Below are the code and all the weights of a small trained network. Each question names an input and a class and asks about switching units off, where a switched-off unit gives its printed mean instead of its output.

import numpy as np


def w(rows, s, z=0):
    codes = np.array(rows[::2]) - 128.0
    scale = np.full(codes.shape[1], s)
    scale[-1] = z or s
    return codes * scale


def norm(h):
    return h / np.sqrt((h * h).mean(-1, keepdims=True) + 1e-5)


def f(y):
    return np.maximum(y, 0)


def log_softmax(a):
    a = a - a.max(-1, keepdims=True)
    return a - np.log(np.exp(a).sum(-1, keepdims=True))


def net(x, mask):
    res = np.array(x, float).reshape(1, 4) / 4 @ E
    u = 0
    for l in range(3):
        y = f(norm(res) @ A[l][:, :-1].T + A[l][:, -1])
        res = res + np.where(mask[u : u + 4], y, B[l][:, -1]) @ B[l][:, :-1]
        u += 4
    return log_softmax(norm(res)[-1] @ U[:, :-1].T + U[:, -1])


A, B = {}, {}
E = w([
[202,126,127,2,89,148,131,158],'x0',
[127,158,73,190,91,154,121,243],'x1',
[181,138,225,109,112,117,74,159],'x2',
[106,114,128,121,119,142,108,130],'x3',
],0.0098)
A[0] = w([
[164,150,232,159,126,109,73,191,85],'0.n1',
[157,126,252,156,121,129,98,130,63],'0.n2',
[154,153,79,141,86,143,151,248,2],'0.n3',
[122,154,107,217,96,117,111,226,92],'0.n4',
],0.015,0.0028)
B[0] = w([
[194,42,192,106,144,210,126,109,213],'0.n1',
[52,169,120,160,158,25,98,218,204],'0.n2',
[9,110,144,155,32,166,85,119,235],'0.n3',
[234,142,121,100,219,119,184,180,249],'0.n4',
],0.014,0.013)
A[1] = w([
[125,179,50,47,92,240,229,138,145],'1.n1',
[192,69,102,181,92,201,172,178,157],'1.n2',
[44,127,109,189,167,96,123,40,253],'1.n3',
[133,99,112,1,87,87,167,68,54],'1.n4',
],0.0092,0.0004)
B[1] = w([
[82,74,101,190,138,2,143,145,255],'1.n1',
[244,166,98,115,218,185,43,121,237],'1.n2',
[167,177,188,91,168,251,149,60,203],'1.n3',
[127,18,110,142,125,66,216,174,208],'1.n4',
],0.0083,0.0072)
A[2] = w([
[160,217,99,77,148,181,184,90,139],'2.n1',
[86,167,189,184,43,87,67,112,111],'2.n2',
[181,157,181,7,64,93,84,167,8],'2.n3',
[149,131,155,112,158,119,100,215,154],'2.n4',
],0.013,0.0017)
B[2] = w([
[26,154,100,29,66,166,97,117,169],'2.n1',
[157,89,142,177,205,123,135,181,163],'2.n2',
[217,222,42,142,9,123,150,88,175],'2.n3',
[76,170,103,119,89,99,147,11,254],'2.n4',
],0.013,0.011)
U = w([
[70,152,129,72,153,199,145,58,181],'0',
[106,25,100,119,120,64,202,139,95],'1',
[138,169,11,174,202,153,153,167,27],'2',
[46,93,75,197,87,174,110,203,57],'3',
[106,163,206,189,193,59,90,113,249],'4',
[178,171,143,115,42,33,126,81,139],'5',
[247,148,182,144,209,183,103,156,164],'6',
[190,124,174,139,24,211,67,130,117],'7',
],0.015,0.0016)

Each question gives the input, the list of numbers given to net, and the class t.
The units are the neurons (one row each of A and B). Each row of codes is followed by its name. A weight is (code - 128) times the scale printed after its matrix; where a second scale follows, it is the last column's (A, B and U).
mask holds one flag per neuron, layer by layer. A switched-off neuron (its flag False) gives its mean, the last column of its row in B, instead of its output. The means were averaged over made-up inputs and are rounded, as every weight is.
A unit's drop is (log p(t) with every unit on - log p(t) with that unit switched off) / (log p(t) with every unit on - log p(t) with every unit switched off).
The circuit of an input: a set's keep is (log p(t) with only the set's units on - log p(t) with every unit switched off) / (log p(t) with every unit on - log p(t) with every unit switched off). Starting from all 12 units, units are removed one at a time, each time the one whose removal leaves the highest keep (on an exact tie, the one counted first), for as long as the keep stays at least 0.8.
units of the circuit, in order: the units of the circuit, biggest drop first
top k neurons: the k neurons with the biggest drops, biggest first
top k neurons in layer l: the k neurons of layer l with the biggest drops, biggest first
input [4,-6,-2,-6], class 1: units of the circuit, in order : (1.n4)
input [-2,8,5,-4], class 6: top 2 neurons : (0.n4; 0.n1)
input [2,-4,-8,4], class 1: units of the circuit, in order : (0.n3; 1.n4; 0.n4)
input [7,2,1,-4], class 7: units of the circuit, in order : (0.n4; 0.n2)
input [-8,6,4,8], class 6: top 2 neurons : (0.n4; 0.n1)
input [0,-5,2,-5], class 4: top 2 neurons : (0.n2; 0.n4)
input [2,-2,-1,-1], class 1: top 4 neurons : (0.n2; 0.n3; 0.n4; 0.n1)
input [5,-3,0,-4], class 1: top 3 neurons : (1.n4; 0.n2; 0.n4)
input [-5,8,-3,1], class 2: top 2 neurons : (0.n4; 0.n1)
input [0,5,2,5], class 6: top 2 neurons : (0.n4; 1.n2)
input [-6,1,0,8], class 2: top 3 neurons in layer 0 : (0.n1; 0.n4; 0.n3)
input [4,7,-1,-5], class 3: top 2 neurons : (0.n3; 0.n1)
input [0,-6,3,4], class 4: top 2 neurons in layer 2 : (2.n2; 2.n1)
input [-8,-8,-6,-1], class 0: units of the circuit, in order : (1.n3)
input [3,-7,-8,-4], class 1: top 3 neurons : (1.n4; 0.n2; 0.n3)
input [1,-1,-8,-1], class 1: top 2 neurons in layer 2 : (2.n4; 2.n3)
input [-5,3,6,5], class 6: top 2 neurons : (0.n1; 0.n4)
input [-5,-2,0,-2], class 0: top 3 neurons : (1.n3; 0.n3; 0.n4)
input [-2,-3,-5,-8], class 0: top 2 neurons : (0.n4; 1.n3)
input [4,-8,2,7], class 5: units of the circuit, in order : (2.n3)
input [-1,1,3,-4], class 6: top 2 neurons in layer 0 : (0.n1; 0.n4)
input [2,-5,-2,8], class 1: top 2 neurons in layer 0 : (0.n3; 0.n2)
input [-4,2,8,-1], class 6: top 2 neurons in layer 0 : (0.n1; 0.n4)
